Here is a tiny trained network, its code and every weight. The questions are about switching its units off for an input and a target symbol, where a switched-off unit gives its printed mean instead of its output.

import numpy as np


def w(rows, s, z=0):
    codes = np.array(rows[::2]) - 128.0
    scale = np.full(codes.shape[1], s)
    scale[-1] = z or s
    return codes * scale


def f(y):
    return np.maximum(y, 0)


def softmax(a):
    e = np.exp(a - a.max(-1, keepdims=True))
    return e / e.sum(-1, keepdims=True)


def log_softmax(a):
    a = a - a.max(-1, keepdims=True)
    return a - np.log(np.exp(a).sum(-1, keepdims=True))


def net(x, mask):
    ids = ['αβγδεζηθλμξπσφψω'.index(c) for c in x.split()]
    T = len(ids)
    res = E[ids] + P[:T]
    u = 0
    for l in range(2):
        q, k, v = (res @ M[l].T for M in (Q, K, V))
        z = softmax(np.where(np.tri(T) > 0, q @ k.T / 3**0.5, -1e9)) @ v
        res = res + np.where(mask[u], z, O[l][:, -1]) @ O[l][:, :-1]
        u += 1
        y = f(res @ A[l][:, :-1].T + A[l][:, -1])
        res = res + np.where(mask[u : u + 16], y, B[l][:, -1]) @ B[l][:, :-1]
        u += 16
    return log_softmax(res[-1] @ U[:, :-1].T + U[:, -1])


Q, K, V, O, A, B = {}, {}, {}, {}, {}, {}
E = w([
[184,162,72,197,113,123,168],'α',
[116,166,47,119,134,143,35],'β',
[138,89,71,126,85,184,90],'γ',
[126,48,179,28,167,128,114],'δ',
[161,82,101,67,211,130,183],'ε',
[142,168,127,145,184,52,35],'ζ',
[124,113,99,129,180,82,232],'η',
[124,125,135,150,180,20,147],'θ',
[127,17,113,120,63,148,146],'λ',
[70,155,79,132,139,88,172],'μ',
[149,181,165,182,119,71,64],'ξ',
[205,2,88,127,109,136,165],'π',
[111,154,205,138,72,99,175],'σ',
[147,122,37,98,207,131,100],'φ',
[177,192,209,111,100,181,213],'ψ',
[68,105,140,53,141,115,62],'ω',
],0.019)
P = w([
[79,126,143,177,121,121,143],'0',
[127,116,125,102,71,103,135],'1',
[59,107,159,236,134,174,142],'2',
[159,156,105,52,79,62,141],'3',
[8,110,183,248,148,244,138],'4',
[209,174,129,2,85,7,126],'5',
],0.0099)
Q[0] = w([
[201,153,71,17,2,37,124],'L0H0',
[223,150,111,19,72,24,127],'L0H0',
[92,151,157,199,151,162,89],'L0H0',
],0.0087)
K[0] = w([
[2,85,191,252,250,228,153],'L0H0',
[76,79,159,251,199,247,130],'L0H0',
[196,99,79,56,93,81,158],'L0H0',
],0.0081)
V[0] = w([
[190,206,127,174,147,144,156],'L0H0',
[37,125,135,255,53,98,155],'L0H0',
[57,189,98,142,104,191,148],'L0H0',
],0.0087)
O[0] = w([
[183,56,155,249,160,89,94,4],'L0H0',
[84,127,189,165,159,212,108,121],'L0H0',
[54,88,83,254,126,157,171,101],'L0H0',
],0.0092,0.0032)
A[0] = w([
[163,237,111,171,108,112,123,72],'L0N0',
[107,83,96,99,166,174,240,129],'L0N1',
[94,202,118,151,106,115,52,21],'L0N2',
[163,99,170,101,204,146,254,51],'L0N3',
[111,90,119,121,128,189,219,117],'L0N4',
[160,73,60,113,49,199,90,91],'L0N5',
[123,115,76,112,172,145,23,135],'L0N6',
[74,103,120,81,125,121,95,95],'L0N7',
[81,73,145,195,197,166,108,114],'L0N8',
[137,156,136,130,212,80,93,49],'L0N9',
[150,88,112,121,118,151,214,48],'L0N10',
[90,114,117,146,111,69,185,84],'L0N11',
[145,101,12,134,111,163,104,72],'L0N12',
[178,71,104,133,191,165,127,137],'L0N13',
[199,98,121,142,97,141,156,1],'L0N14',
[144,66,112,96,162,183,120,134],'L0N15',
],0.0086,0.0038)
B[0] = w([
[142,73,89,71,15,107,63,172],'L0N0',
[40,65,75,145,130,72,103,231],'L0N1',
[62,84,41,129,146,120,14,152],'L0N2',
[176,111,22,189,31,119,20,219],'L0N3',
[103,165,115,120,138,127,47,203],'L0N4',
[71,173,139,121,176,199,177,190],'L0N5',
[113,114,193,167,192,124,253,210],'L0N6',
[72,153,190,229,186,103,152,224],'L0N7',
[232,178,76,4,171,183,85,253],'L0N8',
[209,168,221,120,46,156,180,163],'L0N9',
[37,112,109,171,61,102,62,163],'L0N10',
[113,231,170,199,144,184,123,161],'L0N11',
[153,65,130,130,142,162,174,199],'L0N12',
[154,107,232,29,81,112,124,186],'L0N13',
[76,169,155,114,54,108,199,143],'L0N14',
[168,157,156,83,132,20,158,211],'L0N15',
],0.0052,0.0064)
Q[1] = w([
[6,134,112,82,76,3,116],'L1H0',
[59,51,195,47,133,85,85],'L1H0',
[200,188,163,72,80,128,201],'L1H0',
],0.0046)
K[1] = w([
[114,102,111,26,175,191,195],'L1H0',
[146,228,46,99,91,96,101],'L1H0',
[166,58,76,110,117,4,77],'L1H0',
],0.0048)
V[1] = w([
[91,254,89,178,124,21,6],'L1H0',
[153,136,48,95,91,172,120],'L1H0',
[153,231,185,128,121,132,235],'L1H0',
],0.006)
O[1] = w([
[132,235,85,193,162,90,117,108],'L1H0',
[116,73,124,172,155,133,96,253],'L1H0',
[148,140,131,170,102,228,255,182],'L1H0',
],0.0092,0.0016)
A[1] = w([
[233,148,136,147,60,180,45,3],'L1N0',
[93,192,231,130,162,131,151,191],'L1N1',
[107,98,208,131,92,161,34,111],'L1N2',
[202,119,111,140,123,48,143,13],'L1N3',
[134,134,89,147,208,72,225,111],'L1N4',
[151,151,108,188,41,152,169,138],'L1N5',
[115,163,163,252,105,175,112,3],'L1N6',
[146,148,125,154,119,43,149,209],'L1N7',
[106,205,97,32,122,142,126,85],'L1N8',
[87,193,105,82,2,105,136,53],'L1N9',
[133,153,123,147,53,177,84,67],'L1N10',
[63,151,31,148,118,119,117,118],'L1N11',
[103,116,114,97,145,143,74,103],'L1N12',
[123,163,59,119,126,204,124,134],'L1N13',
[114,32,177,137,114,125,201,76],'L1N14',
[99,84,150,221,126,117,97,185],'L1N15',
],0.008,0.0055)
B[1] = w([
[57,99,243,75,124,37,200,169],'L1N0',
[92,234,57,106,40,58,213,220],'L1N1',
[159,168,135,75,108,167,8,192],'L1N2',
[143,128,1,143,175,150,127,148],'L1N3',
[53,50,211,203,68,72,125,180],'L1N4',
[171,41,183,62,161,198,41,185],'L1N5',
[214,81,83,95,224,157,120,171],'L1N6',
[150,84,80,101,47,159,166,201],'L1N7',
[154,145,119,182,247,102,116,254],'L1N8',
[131,75,203,198,236,171,168,241],'L1N9',
[73,88,125,139,214,45,102,165],'L1N10',
[157,107,225,202,138,81,133,184],'L1N11',
[129,133,55,158,168,84,190,178],'L1N12',
[168,156,73,155,88,111,131,185],'L1N13',
[123,175,83,96,153,171,214,173],'L1N14',
[148,120,184,168,89,210,28,180],'L1N15',
],0.0054,0.0077)
U = w([
[11,78,145,126,104,183,109,167],'α',
[119,135,158,153,100,82,66,105],'β',
[144,162,55,83,134,238,124,233],'γ',
[166,159,123,154,26,86,168,246],'δ',
[48,112,167,200,162,120,148,35],'ε',
[6,155,153,118,129,138,116,32],'ζ',
[105,127,59,155,176,160,90,57],'η',
[158,84,124,122,206,101,208,133],'θ',
[79,69,128,196,110,93,97,116],'λ',
[163,96,247,156,172,165,110,55],'μ',
[138,187,197,122,53,168,165,248],'ξ',
[253,67,113,170,126,159,121,141],'π',
[122,112,143,20,138,101,98,68],'σ',
[122,35,136,113,12,104,166,246],'φ',
[194,192,98,118,86,111,88,135],'ψ',
[152,80,42,123,93,77,101,1],'ω',
],0.0072,0.0028)

Each question gives the input, a string of symbols that net reads in full, and the target symbol t.
The units are the heads (3 rows each of Q, K, V and O) and the neurons (one row each of A and B). Each row of codes is followed by its name. A weight is (code - 128) times the scale printed after its matrix; where a second scale follows, it is the last column's (O, A, B and U).
mask holds one flag per unit, layer by layer, with each layer's heads first. A switched-off unit (its flag False) gives its mean, the last column of its rows in O or B, instead of its output. The means were averaged over made-up inputs and are rounded, as every weight is.
A unit's drop is (log p(t) with every unit on - log p(t) with that unit switched off) / (log p(t) with every unit on - log p(t) with every unit switched off).
The circuit of an input: a set's keep is (log p(t) with only the set's units on - log p(t) with every unit switched off) / (log p(t) with every unit on - log p(t) with every unit switched off). Starting from the 12 units with the biggest drops (on a tie, the unit counted first), units are removed one at a time, each time the one whose removal leaves the highest keep (on an exact tie, the one counted first), for as long as the keep stays at least 0.8.
units of the circuit, in order: the units of the circuit, biggest drop first
most important unit: the unit with the biggest drop
top k neurons: the k neurons with the biggest drops, biggest first
k most important neurons of layer l: the k neurons of layer l with the biggest drops, biggest first
input α δ σ φ θ λ, target ξ: most important unit	L0H0
input δ δ δ λ, target θ: units of the circuit, in order	L0H0; L1N9; L1N8
input ξ δ α, target θ: units of the circuit, in order	L0H0; L1N9; L1N8
input ψ δ ζ ε η, target ω: 2 most important neurons of layer 1	L1N3; L1N7
input δ δ δ δ φ α, target π: 2 most important neurons of layer 1	L1N5; L1N1
input φ θ α ξ θ θ, target δ: units of the circuit, in order	L1H0; L0N9; L1N7
input φ δ σ ψ ξ, target π: units of the circuit, in order	L0H0; L1N6
input δ δ π δ ψ δ, target π: units of the circuit, in order	L0H0; L0N8
input σ ε ψ ψ, target π: units of the circuit, in order	L0H0; L1N6
input α π θ δ β, target θ: units of the circuit, in order	L0H0; L1N8; L1N9
input φ σ φ θ, target δ: 2 most important neurons of layer 0	L0N11; L0N1
input θ δ ψ φ, target π: top 2 neurons	L0N8; L0N7
input θ σ γ π, target α: units of the circuit, in order	L0H0; L0N10; L0N5
input θ δ δ ψ, target θ: units of the circuit, in order	L1N9; L0H0; L1N8
input δ θ η ψ, target μ: most important unit	L0N3
input θ φ ε, target φ: top 2 neurons	L0N1; L0N8
input φ ε α ψ, target μ: top 2 neurons	L1N0; L0N3
input γ δ π ε, target ω: top 2 neurons	L0N3; L0N1
input φ ψ θ φ α, target π: top 4 neurons	L1N5; L1N9; L1N1; L0N0
input π δ δ, target θ: most important unit	L0H0
input ψ δ γ θ σ ω, target γ: 2 most important neurons of layer 0	L0N8; L0N1
input β φ α, target φ: 2 most important neurons of layer 1	L1N8; L1N7
input σ δ φ δ, target φ: top 2 neurons	L1N8; L0N8
input λ δ ψ, target θ: 3 most important neurons of layer 1	L1N9; L1N8; L1N10
input φ φ δ γ, target θ: 2 most important neurons of layer 1	L1N8; L1N9
